Here is a tiny trained network, its code and every weight. The questions are about switching its units off for an input and a target symbol, where a switched-off unit gives its printed mean instead of its output.

import numpy as np


def w(rows, s, z=0):
    codes = np.array(rows[::2]) - 128.0
    scale = np.full(codes.shape[1], s)
    scale[-1] = z or s
    return codes * scale


def norm(h):
    return h / np.sqrt((h * h).mean(-1, keepdims=True) + 1e-5)


def f(y):
    return np.maximum(y, 0)


def softmax(a):
    e = np.exp(a - a.max(-1, keepdims=True))
    return e / e.sum(-1, keepdims=True)


def log_softmax(a):
    a = a - a.max(-1, keepdims=True)
    return a - np.log(np.exp(a).sum(-1, keepdims=True))


def net(x, mask):
    ids = ['ΘΦΩβγδεζηλμστ'.index(c) for c in x.split()]
    T = len(ids)
    res = E[ids] + P[:T]
    u = 0
    for l in range(2):
        q, k, v = (norm(res) @ M[l].T for M in (Q, K, V))
        z = softmax(np.where(np.tri(T) > 0, q @ k.T / 3**0.5, -1e9)) @ v
        res = res + np.where(mask[u], z, O[l][:, -1]) @ O[l][:, :-1]
        u += 1
        y = f(norm(res) @ A[l][:, :-1].T + A[l][:, -1])
        res = res + np.where(mask[u : u + 8], y, B[l][:, -1]) @ B[l][:, :-1]
        u += 8
    return log_softmax(norm(res)[-1] @ U[:, :-1].T + U[:, -1])


Q, K, V, O, A, B = {}, {}, {}, {}, {}, {}
E = w([
[134,161,121,237,5,190],'Θ',
[225,156,140,122,180,82],'Φ',
[174,179,113,40,71,72],'Ω',
[124,224,152,194,203,132],'β',
[151,110,176,124,214,139],'γ',
[47,136,97,104,2,119],'δ',
[143,121,220,147,48,124],'ε',
[216,90,111,204,189,119],'ζ',
[53,114,197,158,176,193],'η',
[108,240,104,189,78,109],'λ',
[25,121,94,181,87,179],'μ',
[110,59,111,55,77,160],'σ',
[153,26,239,70,139,163],'τ',
],0.0068)
P = w([
[253,28,207,213,67,114],'0',
[137,86,182,141,135,6],'1',
[212,104,183,125,89,177],'2',
[119,105,165,128,144,26],'3',
[195,129,161,97,97,217],'4',
[105,122,150,115,153,49],'5',
[179,153,134,78,111,243],'6',
[105,132,140,109,153,50],'7',
[157,165,88,75,139,255],'8',
[109,137,139,108,153,41],'9',
],0.0035)
Q[0] = w([
[209,158,163,104,180,91],'0.h1',
[86,175,178,221,204,180],'0.h1',
[151,249,101,156,79,74],'0.h1',
],0.014)
K[0] = w([
[220,148,160,106,206,86],'0.h1',
[104,156,153,206,205,162],'0.h1',
[149,246,107,153,70,75],'0.h1',
],0.013)
V[0] = w([
[228,84,229,220,133,7],'0.h1',
[70,70,191,189,123,137],'0.h1',
[143,33,165,155,1,10],'0.h1',
],0.0024)
O[0] = w([
[30,148,42,65,90,214,248],'0.h1',
[198,253,59,58,133,72,158],'0.h1',
[111,200,118,122,243,202,177],'0.h1',
],0.0038,0.0013)
A[0] = w([
[121,141,51,160,162,66,59],'0.n1',
[182,153,138,61,164,137,132],'0.n2',
[80,90,176,80,136,115,116],'0.n3',
[85,111,138,148,141,129,19],'0.n4',
[138,239,134,133,114,145,94],'0.n5',
[107,183,98,102,125,253,3],'0.n6',
[133,59,157,127,82,120,92],'0.n7',
[67,98,93,142,149,77,77],'0.n8',
],0.0075,0.0023)
B[0] = w([
[182,105,120,104,201,138,163],'0.n1',
[96,115,93,110,97,174,214],'0.n2',
[133,136,77,130,103,75,196],'0.n3',
[146,111,167,109,115,179,137],'0.n4',
[117,96,104,93,132,146,255],'0.n5',
[179,72,65,2,164,161,198],'0.n6',
[138,147,114,173,130,139,167],'0.n7',
[100,89,135,156,144,165,157],'0.n8',
],0.0074,0.0044)
Q[1] = w([
[41,135,139,184,220,7],'1.h1',
[139,216,184,129,69,146],'1.h1',
[121,199,90,110,89,121],'1.h1',
],0.0019)
K[1] = w([
[109,174,30,1,92,222],'1.h1',
[65,189,127,235,111,173],'1.h1',
[137,172,103,131,110,67],'1.h1',
],0.0036)
V[1] = w([
[99,131,109,106,185,29],'1.h1',
[125,64,239,8,213,214],'1.h1',
[114,173,71,171,59,103],'1.h1',
],0.0016)
O[1] = w([
[23,109,149,251,214,50,74],'1.h1',
[192,179,145,166,153,155,251],'1.h1',
[196,177,132,146,231,200,90],'1.h1',
],0.002,0.0015)
A[1] = w([
[210,40,118,177,56,191,1],'1.n1',
[99,135,126,84,1,139,138],'1.n2',
[190,137,249,81,79,175,119],'1.n3',
[138,89,133,97,201,84,106],'1.n4',
[35,109,175,70,132,88,79],'1.n5',
[162,99,60,115,111,201,228],'1.n6',
[94,170,231,176,131,75,152],'1.n7',
[234,118,126,169,113,212,146],'1.n8',
],0.0048,0.0022)
B[1] = w([
[112,253,141,134,98,146,165],'1.n1',
[160,119,171,180,242,87,196],'1.n2',
[102,150,50,209,147,114,158],'1.n3',
[65,104,142,66,81,136,151],'1.n4',
[162,174,176,148,48,166,147],'1.n5',
[148,136,157,197,84,143,255],'1.n6',
[155,141,136,50,184,165,137],'1.n7',
[156,203,148,138,58,131,191],'1.n8',
],0.0051,0.0066)
U = w([
[163,203,136,205,71,156,168],'Θ',
[180,71,71,25,116,212,55],'Φ',
[153,187,112,40,101,21,107],'Ω',
[74,154,131,92,246,130,219],'β',
[13,93,101,85,39,121,120],'γ',
[28,147,164,169,92,58,174],'δ',
[182,156,202,175,211,58,118],'ε',
[223,55,119,164,211,127,66],'ζ',
[71,169,250,57,103,145,79],'η',
[60,210,1,155,160,110,1],'λ',
[56,40,145,209,152,178,152],'μ',
[129,41,31,179,117,64,167],'σ',
[154,26,213,111,94,93,172],'τ',
],0.0093,0.004)

Each question gives the input, a string of symbols that net reads in full, and the target symbol t.
The units are the heads (3 rows each of Q, K, V and O) and the neurons (one row each of A and B). Each row of codes is followed by its name. A weight is (code - 128) times the scale printed after its matrix; where a second scale follows, it is the last column's (O, A, B and U).
mask holds one flag per unit, layer by layer, with each layer's heads first. A switched-off unit (its flag False) gives its mean, the last column of its rows in O or B, instead of its output. The means were averaged over made-up inputs and are rounded, as every weight is.
A unit's drop is (log p(t) with every unit on - log p(t) with that unit switched off) / (log p(t) with every unit on - log p(t) with every unit switched off).
The circuit of an input: a set's keep is (log p(t) with only the set's units on - log p(t) with every unit switched off) / (log p(t) with every unit on - log p(t) with every unit switched off). Starting from the 12 units with the biggest drops (on a tie, the unit counted first), units are removed one at a time, each time the one whose removal leaves the highest keep (on an exact tie, the one counted first), for as long as the keep stays at least 0.8.
units of the circuit, in order: the units of the circuit, biggest drop first
most important unit: the unit with the biggest drop
k most important neurons: the k neurons with the biggest drops, biggest first
top k neurons in layer l: the k neurons of layer l with the biggest drops, biggest first
drop of u: that unit's drop, to one decimal
input ε Ω λ Φ μ τ Ω Ω δ, target Θ: most important unit -> 0.h1
input δ σ Ω, target Θ: units of the circuit, in order -> [0.n6; 0.h1; 1.n3]
input β ε ε Ω ε, target Φ: units of the circuit, in order -> [0.h1; 0.n6]
input η γ Θ β Θ λ λ, target Φ: 2 most important neurons -> [0.n6; 0.n5]
input Ω γ β δ, target δ: units of the circuit, in order -> [1.n2; 0.n6]
input β γ ζ Ω δ β Ω η τ, target Θ: top 2 neurons in layer 1 -> [1.n1; 1.n3]
input μ σ μ λ, target λ: 3 most important neurons -> [0.n6; 1.n2; 0.n5]
input γ μ ε β σ μ η, target Θ: 2 most important neurons -> [0.n5; 1.n3]
input λ ε β σ, target σ: top 2 neurons in layer 0 -> [0.n3; 0.n6]
input β γ Θ λ Ω δ μ Ω Θ, target Φ: top 3 neurons in layer 0 -> [0.n6; 0.n5; 0.n7]
input η Θ β β β, target Φ: 2 most important neurons -> [0.n6; 0.n5]
input β μ σ Θ Ω δ ζ, target Θ: top 2 neurons in layer 0 -> [0.n5; 0.n1]
input ζ Ω Φ, target Θ: drop of 0.n6 -> 0.2
input β ε Ω η τ ε ε, target Φ: drop of 1.n3 -> 0.0
input β λ δ σ, target σ: drop of 0.n7 -> 0.1
input ε μ Ω μ Ω β Θ σ Φ, target Θ: most important unit -> 0.h1
input σ σ γ, target Θ: top 2 neurons in layer 0 -> [0.n5; 0.n6]
input τ σ γ ζ ζ Θ Ω Φ, target Φ: top 2 neurons in layer 0 -> [0.n2; 0.n1]
